Below is a small trained network, with its code and all its weights. Each question gives an input and a target symbol and asks what happens when units are switched off, that is, made to give their printed mean instead of their output.

import numpy as np


def w(rows, s, z=0):
    codes = np.array(rows[::2]) - 128.0
    scale = np.full(codes.shape[1], s)
    scale[-1] = z or s
    return codes * scale


def norm(h):
    return h / np.sqrt((h * h).mean(-1, keepdims=True) + 1e-5)


def f(y):
    return y / 2 * (1 + np.tanh(0.7978845608 * (y + 0.044715 * y**3)))


def softmax(a):
    e = np.exp(a - a.max(-1, keepdims=True))
    return e / e.sum(-1, keepdims=True)


def log_softmax(a):
    a = a - a.max(-1, keepdims=True)
    return a - np.log(np.exp(a).sum(-1, keepdims=True))


def net(x, mask):
    ids = ['Ωαβγεηλξπτφψ'.index(c) for c in x.split()]
    T = len(ids)
    res = E[ids] + P[:T]
    u = 0
    for l in range(2):
        q, k, v = (norm(res) @ M[l].T for M in (Q, K, V))
        z = softmax(np.where(np.tri(T) > 0, q @ k.T / 3**0.5, -1e9)) @ v
        res = res + np.where(mask[u], z, O[l][:, -1]) @ O[l][:, :-1]
        u += 1
        y = f(norm(res) @ A[l][:, :-1].T + A[l][:, -1])
        res = res + np.where(mask[u : u + 4], y, B[l][:, -1]) @ B[l][:, :-1]
        u += 4
    return log_softmax(norm(res)[-1] @ U[:, :-1].T + U[:, -1])


Q, K, V, O, A, B = {}, {}, {}, {}, {}, {}
E = w([
[114,84,107,4,74,129],'Ω',
[124,118,133,146,130,128],'α',
[110,102,106,137,123,129],'β',
[151,111,133,134,131,136],'γ',
[156,93,97,116,116,122],'ε',
[140,100,103,117,115,119],'η',
[146,113,118,147,123,142],'λ',
[113,83,106,146,127,146],'ξ',
[109,205,80,107,24,198],'π',
[43,48,199,138,209,164],'τ',
[148,128,90,127,111,118],'φ',
[138,125,115,140,129,127],'ψ',
],0.031)
P = w([
[97,151,127,155,129,56],'0',
[162,43,64,139,125,254],'1',
[149,46,48,127,114,245],'2',
[145,67,48,150,133,250],'3',
[131,65,28,126,115,233],'4',
[126,89,26,140,127,225],'5',
[133,79,32,132,111,215],'6',
[144,74,36,140,130,216],'7',
[134,85,29,145,119,214],'8',
[137,80,25,134,123,211],'9',
[142,75,26,139,111,214],'10',
[134,84,43,154,103,196],'11',
],0.0078)
Q[0] = w([
[146,113,141,94,133,224],'0.h1',
[108,208,175,112,120,119],'0.h1',
[60,197,206,8,113,200],'0.h1',
],0.012)
K[0] = w([
[76,160,74,129,157,113],'0.h1',
[93,155,106,95,179,252],'0.h1',
[100,185,80,75,85,180],'0.h1',
],0.015)
V[0] = w([
[150,194,167,161,158,2],'0.h1',
[62,193,97,136,46,167],'0.h1',
[196,111,127,231,125,162],'0.h1',
],0.0099)
O[0] = w([
[88,153,141,136,17,85,106],'0.h1',
[2,204,74,55,134,188,16],'0.h1',
[152,72,102,125,84,195,251],'0.h1',
],0.0097,0.0026)
A[0] = w([
[210,195,137,155,92,252,101],'0.n1',
[126,108,46,106,161,188,9],'0.n2',
[98,51,201,150,154,28,4],'0.n3',
[255,177,71,58,79,180,15],'0.n4',
],0.0096,0.0034)
B[0] = w([
[56,47,12,25,109,63,197],'0.n1',
[194,68,243,129,143,97,253],'0.n2',
[86,146,211,102,204,154,130],'0.n3',
[2,131,171,193,188,180,236],'0.n4',
],0.008,0.0046)
Q[1] = w([
[158,118,177,130,163,123],'1.h1',
[69,167,165,17,160,160],'1.h1',
[145,28,10,177,151,146],'1.h1',
],0.014)
K[1] = w([
[152,109,116,116,154,131],'1.h1',
[123,120,89,160,166,214],'1.h1',
[91,92,149,177,116,3],'1.h1',
],0.02)
V[1] = w([
[131,130,227,190,92,187],'1.h1',
[61,105,83,169,115,209],'1.h1',
[10,80,158,188,97,50],'1.h1',
],0.013)
O[1] = w([
[44,4,129,214,127,68,93],'1.h1',
[127,99,234,88,121,127,77],'1.h1',
[70,190,132,67,211,42,245],'1.h1',
],0.016,0.012)
A[1] = w([
[55,225,143,64,168,98,207],'1.n1',
[215,19,46,167,168,163,2],'1.n2',
[3,64,109,93,70,32,176],'1.n3',
[110,44,174,81,146,226,165],'1.n4',
],0.011,0.0065)
B[1] = w([
[102,40,77,142,69,221,252],'1.n1',
[73,247,245,162,137,162,160],'1.n2',
[213,232,159,125,112,142,191],'1.n3',
[98,80,22,69,150,56,178],'1.n4',
],0.012,0.014)
U = w([
[255,179,132,105,172,146,110],'Ω',
[44,136,130,115,95,51,105],'α',
[93,186,173,59,194,146,112],'β',
[158,77,146,172,80,109,255],'γ',
[81,177,161,174,169,189,130],'ε',
[116,133,36,151,169,132,145],'η',
[196,62,109,69,102,62,121],'λ',
[23,48,140,165,181,129,94],'ξ',
[178,67,146,148,176,200,136],'π',
[187,130,140,126,212,78,128],'τ',
[42,94,122,117,27,202,75],'φ',
[186,196,127,89,61,128,102],'ψ',
],0.013,0.0063)

Each question gives the input, a string of symbols that net reads in full, and the target symbol t.
The units are the heads (3 rows each of Q, K, V and O) and the neurons (one row each of A and B). Each row of codes is followed by its name. A weight is (code - 128) times the scale printed after its matrix; where a second scale follows, it is the last column's (O, A, B and U).
mask holds one flag per unit, layer by layer, with each layer's heads first. A switched-off unit (its flag False) gives its mean, the last column of its rows in O or B, instead of its output. The means were averaged over made-up inputs and are rounded, as every weight is.
A unit's drop is (log p(t) with every unit on - log p(t) with that unit switched off) / (log p(t) with every unit on - log p(t) with every unit switched off).
The circuit of an input: a set's keep is (log p(t) with only the set's units on - log p(t) with every unit switched off) / (log p(t) with every unit on - log p(t) with every unit switched off). Starting from all 10 units, units are removed one at a time, each time the one whose removal leaves the highest keep (on an exact tie, the one counted first), for as long as the keep stays at least 0.8.
units of the circuit, in order: the units of the circuit, biggest drop first
unit that matters most: the unit with the biggest drop
k most important neurons: the k neurons with the biggest drops, biggest first
k most important neurons of layer l: the k neurons of layer l with the biggest drops, biggest first
drop of u: that unit's drop, to one decimal
input π β α γ, target π: 2 most important neurons : 1.n2, 1.n1
input α η η γ η β, target α: units of the circuit, in order : 1.h1, 0.h1
input τ η ψ β η η η η Ω ξ η α, target τ: 2 most important neurons : 1.n3, 1.n1
input Ω β η η η η η η π π ξ, target Ω: units of the circuit, in order : 1.h1, 1.n1
input ε β η η η ε γ, target ε: units of the circuit, in order : 0.h1, 1.n2, 1.h1
input ε β η η ξ β ψ, target ε: units of the circuit, in order : 0.h1, 1.h1, 1.n2
input ε η α ξ η η β α, target ε: units of the circuit, in order : 1.h1, 1.n2, 0.n1
input φ β α η γ γ η β γ α, target φ: units of the circuit, in order : 1.n1, 0.h1
input ψ π γ γ γ, target ψ: most important neuron of layer 0 : 0.n4
input ξ η λ η β γ ψ η η γ Ω η, target ξ: units of the circuit, in order : 1.h1, 0.n1
input Ω ψ η η η β η β β φ η, target Ω: 2 most important neurons : 1.n1, 0.n2
input φ π φ ξ α β, target φ: units of the circuit, in order : 0.h1, 1.n1
input τ γ η β η η π π β η, target τ: units of the circuit, in order : 1.h1, 1.n3, 0.h1
input π η η η β γ β η γ ξ ψ, target π: units of the circuit, in order : 0.h1, 1.h1
input π λ β γ γ π ε, target π: unit that matters most : 0.h1
input ε Ω η γ ξ γ β η, target ε: units of the circuit, in order : 1.n2, 1.h1, 0.n1
input α γ η α ψ τ β λ ξ, target α: 2 most important neurons : 1.n3, 0.n1
input λ γ η ψ η β η η η β, target λ: 2 most important neurons of layer 1 : 1.n4, 1.n1
input φ η η η η γ, target φ: units of the circuit, in order : 1.n1, 0.h1
input π β γ η Ω η η η η π π η, target π: most important neuron : 1.n2
input φ γ β η τ η τ η β β η η, target φ: 2 most important neurons : 1.n1, 0.n1
input ε η γ η β β, target ε: 3 most important neurons : 1.n2, 0.n1, 1.n1
input τ β α η η ξ β η η η, target τ: drop of 0.h1 : 0.2
input β η γ, target β: drop of 1.h1 : 1.3
